Below are the code and all the weights of a small trained network. Each question names an input and a class and asks about switching units off, where a switched-off unit gives its printed mean instead of its output.

import numpy as np


def w(rows, s, z=0):
    codes = np.array(rows[::2]) - 128.0
    scale = np.full(codes.shape[1], s)
    scale[-1] = z or s
    return codes * scale


def norm(h):
    return h / np.sqrt((h * h).mean(-1, keepdims=True) + 1e-5)


def f(y):
    return y / 2 * (1 + np.tanh(0.7978845608 * (y + 0.044715 * y**3)))


def log_softmax(a):
    a = a - a.max(-1, keepdims=True)
    return a - np.log(np.exp(a).sum(-1, keepdims=True))


def net(x, mask):
    res = np.array(x, float).reshape(1, 2) / 4 @ E
    u = 0
    for l in range(4):
        y = f(norm(res) @ A[l][:, :-1].T + A[l][:, -1])
        res = res + np.where(mask[u : u + 5], y, B[l][:, -1]) @ B[l][:, :-1]
        u += 5
    return log_softmax(norm(res)[-1] @ U[:, :-1].T + U[:, -1])


A, B = {}, {}
E = w([
[4,66,231,65],'x0',
[3,62,150,23],'x1',
],0.005)
A[0] = w([
[157,124,162,115,2],'L0N1',
[148,127,1,142,225],'L0N2',
[179,197,69,160,144],'L0N3',
[155,122,20,84,244],'L0N4',
[46,3,104,136,147],'L0N5',
],0.0084,0.0014)
B[0] = w([
[184,153,122,122,115],'L0N1',
[56,176,98,128,229],'L0N2',
[91,3,199,90,239],'L0N3',
[49,91,95,117,207],'L0N4',
[72,85,137,68,253],'L0N5',
],0.0064,0.005)
A[1] = w([
[79,132,252,173,159],'L1N1',
[157,228,151,129,74],'L1N2',
[113,174,142,198,188],'L1N3',
[105,113,193,142,147],'L1N4',
[159,254,34,103,249],'L1N5',
],0.0094,0.0012)
B[1] = w([
[178,130,130,150,254],'L1N1',
[231,205,86,53,109],'L1N2',
[148,161,141,27,131],'L1N3',
[254,224,106,188,204],'L1N4',
[39,53,152,29,126],'L1N5',
],0.0078,0.0044)
A[2] = w([
[207,144,143,185,95],'L2N1',
[113,255,94,137,75],'L2N2',
[78,95,90,126,251],'L2N3',
[125,129,85,118,174],'L2N4',
[153,122,121,182,187],'L2N5',
],0.011,0.0019)
B[2] = w([
[110,192,147,195,219],'L2N1',
[193,109,30,77,117],'L2N2',
[75,201,1,138,254],'L2N3',
[42,86,177,121,140],'L2N4',
[87,135,129,24,169],'L2N5',
],0.0077,0.0055)
A[3] = w([
[178,46,254,110,69],'L3N1',
[148,179,114,66,73],'L3N2',
[163,90,103,212,252],'L3N3',
[96,114,180,163,82],'L3N4',
[101,8,180,96,67],'L3N5',
],0.0083,0.0031)
B[3] = w([
[112,38,160,120,210],'L3N1',
[255,161,16,41,82],'L3N2',
[24,114,130,141,239],'L3N3',
[231,140,198,109,169],'L3N4',
[191,140,35,178,247],'L3N5',
],0.0076,0.0013)
U = w([
[171,219,124,57,28],'0',
[133,74,169,148,10],'1',
[141,237,231,201,134],'2',
[3,125,94,94,253],'3',
],0.015,0.0038)

Each question gives the input, the list of numbers given to net, and the class t.
The units are the neurons (one row each of A and B). Each row of codes is followed by its name. A weight is (code - 128) times the scale printed after its matrix; where a second scale follows, it is the last column's (A, B and U).
mask holds one flag per neuron, layer by layer. A switched-off neuron (its flag False) gives its mean, the last column of its row in B, instead of its output. The means were averaged over made-up inputs and are rounded, as every weight is.
A unit's drop is (log p(t) with every unit on - log p(t) with that unit switched off) / (log p(t) with every unit on - log p(t) with every unit switched off).
The circuit of an input: a set's keep is (log p(t) with only the set's units on - log p(t) with every unit switched off) / (log p(t) with every unit on - log p(t) with every unit switched off). Starting from the 12 units with the biggest drops (on a tie, the unit counted first), units are removed one at a time, each time the one whose removal leaves the highest keep (on an exact tie, the one counted first), for as long as the keep stays at least 0.8.
circuit, biggest first: the units of the circuit, biggest drop first
k most important neurons: the k neurons with the biggest drops, biggest first
k most important neurons of layer l: the k neurons of layer l with the biggest drops, biggest first
drop of u: that unit's drop, to one decimal
input [-1,-2], class 2: circuit, biggest first : L0N5, L0N3, L2N1, L1N4
input [-8,-8], class 3: circuit, biggest first : L1N5, L1N4
input [-3,-4], class 3: circuit, biggest first : L1N4
input [5,-5], class 0: 2 most important neurons of layer 0 : L0N3, L0N5
input [8,0], class 1: 2 most important neurons : L0N2, L0N4
input [8,-1], class 1: 2 most important neurons of layer 0 : L0N5, L0N2
input [1,-4], class 2: 3 most important neurons : L2N1, L0N3, L1N4
input [-8,-6], class 3: 2 most important neurons : L0N3, L1N5
input [2,-1], class 2: 2 most important neurons : L0N2, L2N1
input [8,-3], class 2: 3 most important neurons : L1N4, L0N3, L0N4
input [-6,-8], class 3: 3 most important neurons of layer 1 : L1N4, L1N5, L1N1
input [3,-2], class 2: 2 most important neurons : L0N2, L2N1
input [8,-8], class 0: 2 most important neurons : L0N3, L1N2
input [4,0], class 1: 4 most important neurons : L2N3, L0N4, L0N5, L0N2
input [6,2], class 1: 2 most important neurons of layer 0 : L0N4, L0N2
input [7,2], class 1: 3 most important neurons : L0N4, L0N2, L2N3
input [-4,-3], class 3: most important neuron : L1N4
input [3,0], class 1: 2 most important neurons of layer 0 : L0N5, L0N4
input [6,-6], class 0: 2 most important neurons of layer 1 : L1N2, L1N3
input [1,-2], class 2: most important neuron of layer 2 : L2N1
input [3,-3], class 0: 2 most important neurons : L0N3, L0N5
input [1,-1], class 0: 4 most important neurons of layer 0 : L0N3, L0N5, L0N4, L0N2
input [1,0], class 1: 2 most important neurons of layer 1 : L1N5, L1N4
input [5,-3], class 2: drop of L3N1 : 0.0
input [6,-5], class 2: drop of L2N3 : 0.1
input [-5,-4], class 3: drop of L1N4 : 0.5
input [7,-7], class 0: drop of L2N2 : 0.2
input [3,-5], class 2: most important neuron : L0N2
